Here is a tiny trained network, its code and every weight. The questions are about switching its units off for an input and a target symbol, where a switched-off unit gives its printed mean instead of its output.

import numpy as np


def w(rows, s, z=0):
    codes = np.array(rows[::2]) - 128.0
    scale = np.full(codes.shape[1], s)
    scale[-1] = z or s
    return codes * scale


def norm(h):
    return h / np.sqrt((h * h).mean(-1, keepdims=True) + 1e-5)


def f(y):
    return y / 2 * (1 + np.tanh(0.7978845608 * (y + 0.044715 * y**3)))


def softmax(a):
    e = np.exp(a - a.max(-1, keepdims=True))
    return e / e.sum(-1, keepdims=True)


def log_softmax(a):
    a = a - a.max(-1, keepdims=True)
    return a - np.log(np.exp(a).sum(-1, keepdims=True))


def net(x, mask):
    ids = ['ΘΛΞΠΣΩαδεζημτφ'.index(c) for c in x.split()]
    T = len(ids)
    res = E[ids] + P[:T]
    r = norm(res)
    for j in range(3):
        rows = slice(2 * j, 2 * j + 2)
        q, k, v = (r @ M[0][rows].T for M in (Q, K, V))
        z = softmax(np.where(np.tri(T) > 0, q @ k.T / 2**0.5, -1e9)) @ v
        o = O[0][rows]
        res = res + np.where(mask[j], z, o[:, -1]) @ o[:, :-1]
    y = f(norm(res) @ A[0][:, :-1].T + A[0][:, -1])
    res = res + np.where(mask[3:11], y, B[0][:, -1]) @ B[0][:, :-1]
    return log_softmax(norm(res)[-1] @ U[:, :-1].T + U[:, -1])


Q, K, V, O, A, B = {}, {}, {}, {}, {}, {}
E = w([
[126,107,136],'Θ',
[126,108,158],'Λ',
[140,124,160],'Ξ',
[126,116,165],'Π',
[121,136,157],'Σ',
[206,113,97],'Ω',
[119,150,135],'α',
[122,144,166],'δ',
[151,119,164],'ε',
[121,140,162],'ζ',
[122,146,163],'η',
[119,131,148],'μ',
[252,137,205],'τ',
[191,137,113],'φ',
],0.017)
P = w([
[72,167,4],'0',
[152,96,223],'1',
[137,122,224],'2',
[129,118,215],'3',
[120,140,218],'4',
[119,114,232],'5',
[114,128,220],'6',
[105,126,207],'7',
[108,123,217],'8',
[102,140,195],'9',
],0.0042)
Q[0] = w([
[61,179,88],'h1',
[143,249,137],'h1',
[220,163,52],'h2',
[79,140,49],'h2',
[249,150,109],'h3',
[108,123,159],'h3',
],0.017)
K[0] = w([
[70,150,83],'h1',
[86,182,188],'h1',
[215,131,180],'h2',
[142,111,61],'h2',
[192,127,255],'h3',
[108,130,146],'h3',
],0.02)
V[0] = w([
[180,48,125],'h1',
[136,104,180],'h1',
[154,212,148],'h2',
[82,244,68],'h2',
[192,129,2],'h3',
[8,135,74],'h3',
],0.0087)
O[0] = w([
[100,201,120,146],'h1',
[75,123,92,254],'h1',
[63,112,163,190],'h2',
[47,208,174,178],'h2',
[150,3,176,26],'h3',
[179,149,243,158],'h3',
],0.0077,0.0039)
A[0] = w([
[156,141,123,1],'n1',
[81,235,50,197],'n2',
[2,79,158,172],'n3',
[41,221,133,232],'n4',
[135,142,134,33],'n5',
[81,24,79,150],'n6',
[226,189,98,79],'n7',
[187,123,90,81],'n8',
],0.0085,0.0013)
B[0] = w([
[130,159,176,116],'n1',
[190,96,47,227],'n2',
[208,6,99,191],'n3',
[89,114,30,255],'n4',
[134,138,139,123],'n5',
[119,237,113,163],'n6',
[169,192,240,154],'n7',
[97,147,201,129],'n8',
],0.012,0.0055)
U = w([
[176,83,201,159],'Θ',
[206,222,210,207],'Λ',
[126,89,52,100],'Ξ',
[169,254,58,203],'Π',
[23,159,128,176],'Σ',
[163,31,121,48],'Ω',
[98,47,183,99],'α',
[103,127,90,6],'δ',
[221,152,64,153],'ε',
[87,142,92,100],'ζ',
[97,122,95,64],'η',
[80,139,207,95],'μ',
[139,107,70,38],'τ',
[177,1,111,153],'φ',
],0.0093,0.0024)

Each question gives the input, a string of symbols that net reads in full, and the target symbol t.
The units are the heads (2 rows each of Q, K, V and O) and the neurons (one row each of A and B). Each row of codes is followed by its name. A weight is (code - 128) times the scale printed after its matrix; where a second scale follows, it is the last column's (O, A, B and U).
mask holds one flag per unit, heads first, then neurons. A switched-off unit (its flag False) gives its mean, the last column of its rows in O or B, instead of its output. The means were averaged over made-up inputs and are rounded, as every weight is.
A unit's drop is (log p(t) with every unit on - log p(t) with that unit switched off) / (log p(t) with every unit on - log p(t) with every unit switched off).
The circuit of an input: a set's keep is (log p(t) with only the set's units on - log p(t) with every unit switched off) / (log p(t) with every unit on - log p(t) with every unit switched off). Starting from all 11 units, units are removed one at a time, each time the one whose removal leaves the highest keep (on an exact tie, the one counted first), for as long as the keep stays at least 0.8.
circuit, biggest first: the units of the circuit, biggest drop first
most important unit: the unit with the biggest drop
k most important neurons: the k neurons with the biggest drops, biggest first
heads that matter: for each layer, one digit per head in row order, 1 if its drop is at least 0.15 and else 0, layers parted by /
drop when u is switched off: that unit's drop, to one decimal
input Λ τ Σ τ α φ μ, target Λ: heads that matter : 010
input Π Ω Π Λ, target Π: heads that matter : 001
input φ Ω φ η μ Σ Σ Σ ζ, target φ: 2 most important neurons : n3, n4
input Σ Σ φ α ε Σ Ω Θ μ, target Σ: 2 most important neurons : n4, n2
input φ Λ Θ μ ε φ Θ, target φ: 2 most important neurons : n4, n2
input Σ Π φ ζ α Σ μ Θ, target Σ: heads that matter : 011
input φ Θ μ μ Σ Π τ Π Π Λ, target φ: most important unit : n4
input Λ Λ ζ δ, target Λ: heads that matter : 010
input Σ Λ ε φ φ Ξ ζ ζ Π, target Σ: 2 most important neurons : n4, n7
input Σ φ Ω α Π η, target Σ: 3 most important neurons : n4, n7, n2
input φ ζ α Λ Σ Σ η φ μ, target φ: 2 most important neurons : n3, n4
input Σ τ φ Θ α, target Σ: 2 most important neurons : n4, n7
input φ ε ζ Π Π, target φ: 2 most important neurons : n4, n2
input φ Ξ Π Ξ Θ, target φ: circuit, biggest first : h3
input Σ Θ Π ζ α, target Σ: drop when h1 is switched off : 0.3
input Σ Π Σ η Σ Λ ε Λ, target Σ: drop when h2 is switched off : 0.5
input Λ ζ Λ Π φ Σ, target Λ: drop when h2 is switched off : 0.4
